Below are the code and all the weights of a small trained network. Each question names an input and a target symbol and asks about switching units off, where a switched-off unit gives its printed mean instead of its output.

import numpy as np


def w(rows, s, z=0):
    codes = np.array(rows[::2]) - 128.0
    scale = np.full(codes.shape[1], s)
    scale[-1] = z or s
    return codes * scale


def norm(h):
    return h / np.sqrt((h * h).mean(-1, keepdims=True) + 1e-5)


def f(y):
    return np.maximum(y, 0)


def softmax(a):
    e = np.exp(a - a.max(-1, keepdims=True))
    return e / e.sum(-1, keepdims=True)


def log_softmax(a):
    a = a - a.max(-1, keepdims=True)
    return a - np.log(np.exp(a).sum(-1, keepdims=True))


def net(x, mask):
    ids = ['Σδζθλμξτ'.index(c) for c in x.split()]
    T = len(ids)
    res = E[ids] + P[:T]
    u = 0
    for l in range(2):
        r = norm(res)
        for j in range(2):
            rows = slice(2 * j, 2 * j + 2)
            q, k, v = (r @ M[l][rows].T for M in (Q, K, V))
            z = softmax(np.where(np.tri(T) > 0, q @ k.T / 2**0.5, -1e9)) @ v
            o = O[l][rows]
            res = res + np.where(mask[u + j], z, o[:, -1]) @ o[:, :-1]
        u += 2
        y = f(norm(res) @ A[l][:, :-1].T + A[l][:, -1])
        res = res + np.where(mask[u : u + 12], y, B[l][:, -1]) @ B[l][:, :-1]
        u += 12
    return log_softmax(norm(res)[-1] @ U[:, :-1].T + U[:, -1])


Q, K, V, O, A, B = {}, {}, {}, {}, {}, {}
E = w([
[64,166,77,164,103,154,154,85,51,143,183],'Σ',
[162,98,123,136,130,171,129,64,110,118,155],'δ',
[190,126,129,87,89,212,118,96,170,112,102],'ζ',
[79,158,145,121,59,50,107,12,98,98,179],'θ',
[172,184,137,154,35,126,131,148,91,83,193],'λ',
[161,147,137,133,175,26,144,62,103,132,151],'μ',
[100,138,108,90,79,195,95,199,162,126,145],'ξ',
[136,249,52,104,115,76,194,87,156,177,69],'τ',
],0.017)
P = w([
[131,48,206,231,98,180,209,86,185,180,159],'0',
[103,9,168,156,75,140,124,99,145,144,117],'1',
[107,45,140,139,123,162,132,110,90,86,104],'2',
[112,112,168,151,110,159,98,105,82,147,124],'3',
[120,114,122,118,145,171,134,123,88,98,127],'4',
[152,91,125,110,133,146,96,99,132,173,163],'5',
[134,90,74,121,221,158,123,113,136,83,174],'6',
[129,191,108,170,193,146,84,94,194,158,167],'7',
[165,142,80,71,149,111,63,126,149,173,192],'8',
[145,185,39,44,198,109,76,127,126,86,187],'9',
],0.013)
Q[0] = w([
[125,104,222,137,182,130,135,237,87,200,25],'L0H1',
[70,156,120,63,96,167,76,5,77,104,122],'L0H1',
[129,152,213,247,116,153,105,108,195,253,133],'L0H2',
[110,69,110,183,134,91,157,186,127,45,41],'L0H2',
],0.0074)
K[0] = w([
[128,87,169,152,79,155,185,101,92,114,90],'L0H1',
[193,178,64,109,124,108,67,176,125,110,141],'L0H1',
[74,103,139,185,168,145,215,144,157,1,84],'L0H2',
[150,41,151,142,64,107,182,157,85,195,82],'L0H2',
],0.0089)
V[0] = w([
[137,149,125,134,134,113,121,29,81,109,154],'L0H1',
[192,180,82,172,48,147,104,151,122,78,138],'L0H1',
[255,111,197,101,142,119,180,147,159,118,97],'L0H2',
[95,139,166,80,55,48,47,78,202,83,106],'L0H2',
],0.0083)
O[0] = w([
[176,188,83,97,71,173,80,21,146,77,133,241],'L0H1',
[152,56,58,182,128,82,159,153,230,113,116,255],'L0H1',
[192,109,110,191,38,74,87,149,26,196,47,44],'L0H2',
[163,192,188,223,152,183,179,57,225,254,169,178],'L0H2',
],0.0094,0.0068)
A[0] = w([
[138,119,67,141,101,101,127,186,2,110,159,192],'L0N1',
[24,97,78,148,103,200,76,149,166,172,126,130],'L0N2',
[124,160,144,69,151,94,214,133,134,155,113,141],'L0N3',
[148,107,132,82,79,133,36,169,105,61,58,82],'L0N4',
[124,143,154,108,156,175,30,153,174,147,118,3],'L0N5',
[128,112,146,96,103,37,144,41,123,126,157,118],'L0N6',
[69,127,106,126,86,172,135,124,154,111,143,103],'L0N7',
[70,154,83,182,209,169,27,107,122,152,134,227],'L0N8',
[153,122,214,117,128,143,130,128,143,183,88,42],'L0N9',
[132,146,105,194,138,93,123,128,174,126,164,226],'L0N10',
[83,152,127,58,184,113,118,86,178,118,119,26],'L0N11',
[115,113,106,101,117,68,117,151,78,70,85,183],'L0N12',
],0.0086,0.003)
B[0] = w([
[97,228,120,81,120,151,171,255,130,218,137,157],'L0N1',
[254,111,156,160,141,133,128,94,134,107,61,172],'L0N2',
[37,151,198,104,136,197,146,137,121,107,99,147],'L0N3',
[126,163,129,106,106,168,97,229,155,96,137,144],'L0N4',
[182,119,152,102,129,170,220,184,127,96,132,139],'L0N5',
[165,115,167,131,128,149,159,177,129,36,52,213],'L0N6',
[135,98,107,135,121,157,125,57,76,99,123,199],'L0N7',
[219,92,154,67,63,97,169,189,173,165,130,194],'L0N8',
[34,134,145,108,189,118,119,69,87,65,87,133],'L0N9',
[165,49,150,31,165,99,245,142,59,91,96,255],'L0N10',
[150,89,90,131,102,122,105,94,129,115,105,188],'L0N11',
[39,165,129,54,123,129,22,208,29,168,97,142],'L0N12',
],0.0072,0.0089)
Q[1] = w([
[112,86,217,205,131,136,69,140,103,123,174],'L1H1',
[211,140,167,39,145,122,156,138,99,71,143],'L1H1',
[2,129,168,147,106,112,43,189,139,140,35],'L1H2',
[118,77,88,84,203,35,76,190,45,123,60],'L1H2',
],0.0076)
K[1] = w([
[76,102,94,131,87,163,181,94,86,134,53],'L1H1',
[160,194,1,82,185,132,125,139,200,143,118],'L1H1',
[92,77,164,229,61,188,142,77,30,96,93],'L1H2',
[58,74,116,152,40,158,155,133,140,150,194],'L1H2',
],0.0078)
V[1] = w([
[175,125,183,179,90,180,53,192,56,71,254],'L1H1',
[140,86,66,80,124,214,72,102,211,159,67],'L1H1',
[168,11,201,168,89,227,116,148,129,110,153],'L1H2',
[224,111,211,63,231,54,109,118,123,76,90],'L1H2',
],0.007)
O[1] = w([
[183,85,148,100,176,123,77,99,134,196,117,71],'L1H1',
[3,159,104,113,52,98,189,113,104,214,92,254],'L1H1',
[126,153,124,70,182,60,112,142,144,171,175,224],'L1H2',
[171,114,152,169,201,159,114,145,4,144,149,239],'L1H2',
],0.013,0.004)
A[1] = w([
[124,71,154,223,86,133,149,56,147,81,114,151],'L1N1',
[62,190,147,117,192,130,126,109,153,115,10,167],'L1N2',
[93,24,155,114,105,95,166,128,198,166,151,170],'L1N3',
[204,140,142,199,157,157,105,75,15,141,104,134],'L1N4',
[166,114,54,130,140,75,125,61,101,126,117,121],'L1N5',
[95,167,154,174,120,172,173,142,119,76,75,102],'L1N6',
[168,2,152,155,113,136,169,84,140,95,45,154],'L1N7',
[125,108,203,182,180,162,223,214,120,105,156,78],'L1N8',
[132,186,106,165,74,54,163,161,84,197,121,3],'L1N9',
[112,125,150,129,144,71,188,147,86,194,148,62],'L1N10',
[182,82,54,181,127,67,160,95,168,135,148,58],'L1N11',
[118,223,138,156,129,169,133,48,131,137,187,240],'L1N12',
],0.0095,0.0017)
B[1] = w([
[83,144,102,62,163,121,114,247,127,183,108,239],'L1N1',
[154,75,136,130,156,151,104,159,101,79,217,165],'L1N2',
[136,138,104,172,155,152,124,97,57,40,187,228],'L1N3',
[90,135,147,130,146,172,107,44,61,93,79,196],'L1N4',
[207,200,98,194,130,111,138,140,169,165,139,233],'L1N5',
[86,158,159,154,50,121,152,186,86,81,247,199],'L1N6',
[122,114,121,255,136,139,166,212,140,115,140,254],'L1N7',
[102,185,173,95,161,148,136,113,143,203,152,196],'L1N8',
[126,80,153,132,50,122,158,63,121,144,24,166],'L1N9',
[109,48,159,91,168,147,203,101,143,161,143,180],'L1N10',
[194,94,90,169,147,78,133,68,120,46,28,246],'L1N11',
[82,208,129,138,130,54,80,102,176,195,106,251],'L1N12',
],0.0095,0.0071)
U = w([
[86,117,125,66,138,144,91,99,161,3,172,87],'Σ',
[126,194,56,75,143,58,78,223,96,188,91,239],'δ',
[103,80,130,122,66,70,186,100,116,179,65,5],'ζ',
[113,176,169,154,109,137,131,68,250,166,161,224],'θ',
[207,104,97,203,130,116,169,117,192,88,132,83],'λ',
[132,166,162,153,149,166,93,99,46,115,93,202],'μ',
[100,71,200,95,200,125,220,138,123,129,171,15],'ξ',
[70,168,145,180,73,152,187,202,99,114,160,131],'τ',
],0.0066,0.0013)

Each question gives the input, a string of symbols that net reads in full, and the target symbol t.
The units are the heads (2 rows each of Q, K, V and O) and the neurons (one row each of A and B). Each row of codes is followed by its name. A weight is (code - 128) times the scale printed after its matrix; where a second scale follows, it is the last column's (O, A, B and U).
mask holds one flag per unit, layer by layer, with each layer's heads first. A switched-off unit (its flag False) gives its mean, the last column of its rows in O or B, instead of its output. The means were averaged over made-up inputs and are rounded, as every weight is.
A unit's drop is (log p(t) with every unit on - log p(t) with that unit switched off) / (log p(t) with every unit on - log p(t) with every unit switched off).
The circuit of an input: a set's keep is (log p(t) with only the set's units on - log p(t) with every unit switched off) / (log p(t) with every unit on - log p(t) with every unit switched off). Starting from the 12 units with the biggest drops (on a tie, the unit counted first), units are removed one at a time, each time the one whose removal leaves the highest keep (on an exact tie, the one counted first), for as long as the keep stays at least 0.8.
units of the circuit, in order: the units of the circuit, biggest drop first
most important unit: the unit with the biggest drop
k most important neurons: the k neurons with the biggest drops, biggest first
drop when u is switched off: that unit's drop, to one decimal
input θ δ λ ξ ξ λ λ λ τ μ, target τ: units of the circuit, in order -> [L1H1, L1H2, L1N6]
input Σ λ τ μ δ λ, target δ: units of the circuit, in order -> [L0H2, L0N1]
input θ ζ ζ, target θ: 2 most important neurons -> [L0N10, L0N6]
input θ τ ξ τ θ, target τ: most important unit -> L1H2
input τ θ θ μ λ θ τ ζ, target τ: units of the circuit, in order -> [L1H1, L1N6]
input λ μ δ τ, target δ: units of the circuit, in order -> [L0H2, L1H2, L0N12]
input λ τ δ θ ξ ζ λ, target ξ: units of the circuit, in order -> [L0H1, L0N10, L1N8]
input τ λ λ λ Σ Σ δ ξ, target δ: units of the circuit, in order -> [L0H2, L1H1]
input τ τ λ λ ζ θ τ, target τ: units of the circuit, in order -> [L1H1, L1N6]
input τ τ θ δ ζ ζ, target ζ: units of the circuit, in order -> [L1H1, L0H2]
input λ λ λ θ λ μ λ ζ ζ δ, target ζ: units of the circuit, in order -> [L1H1, L0H2, L1N9]
input δ Σ λ λ λ Σ Σ τ, target Σ: units of the circuit, in order -> [L0H2, L1N2]
input Σ δ θ Σ ζ δ θ Σ τ λ, target τ: units of the circuit, in order -> [L1H1, L1N6]
input Σ μ ξ λ θ θ λ Σ μ θ, target μ: units of the circuit, in order -> [L1H2]
input Σ μ τ, target μ: units of the circuit, in order -> [L0H1, L1N4, L1H2]
input λ Σ θ λ μ, target μ: 2 most important neurons -> [L1N4, L0N7]
input Σ ζ λ ζ λ, target ζ: units of the circuit, in order -> [L0H2, L1N9, L1H1]
input λ τ θ Σ δ, target θ: units of the circuit, in order -> [L0N10, L0H1, L1N12]
input τ δ λ λ ξ, target λ: 2 most important neurons -> [L0N2, L0N1]
input λ Σ λ θ θ λ, target θ: most important unit -> L0H2
input Σ μ Σ θ, target μ: 2 most important neurons -> [L0N6, L1N4]
input λ μ Σ θ Σ, target θ: 2 most important neurons -> [L0N8, L1N12]
input θ θ λ ζ λ Σ δ δ λ, target δ: 2 most important neurons -> [L0N12, L0N4]
input δ Σ τ λ Σ, target λ: 3 most important neurons -> [L0N1, L0N3, L0N4]
input ξ ξ μ λ θ τ θ θ μ Σ, target μ: drop when L0H1 is switched off -> 0.2
input θ λ Σ λ, target λ: drop when L0N2 is switched off -> -0.1
input ζ ζ τ, target ζ: drop when L0H2 is switched off -> 1.2
input λ ζ μ, target ζ: most important unit -> L0H2
input λ λ λ Σ Σ, target Σ: drop when L0H2 is switched off -> 1.3
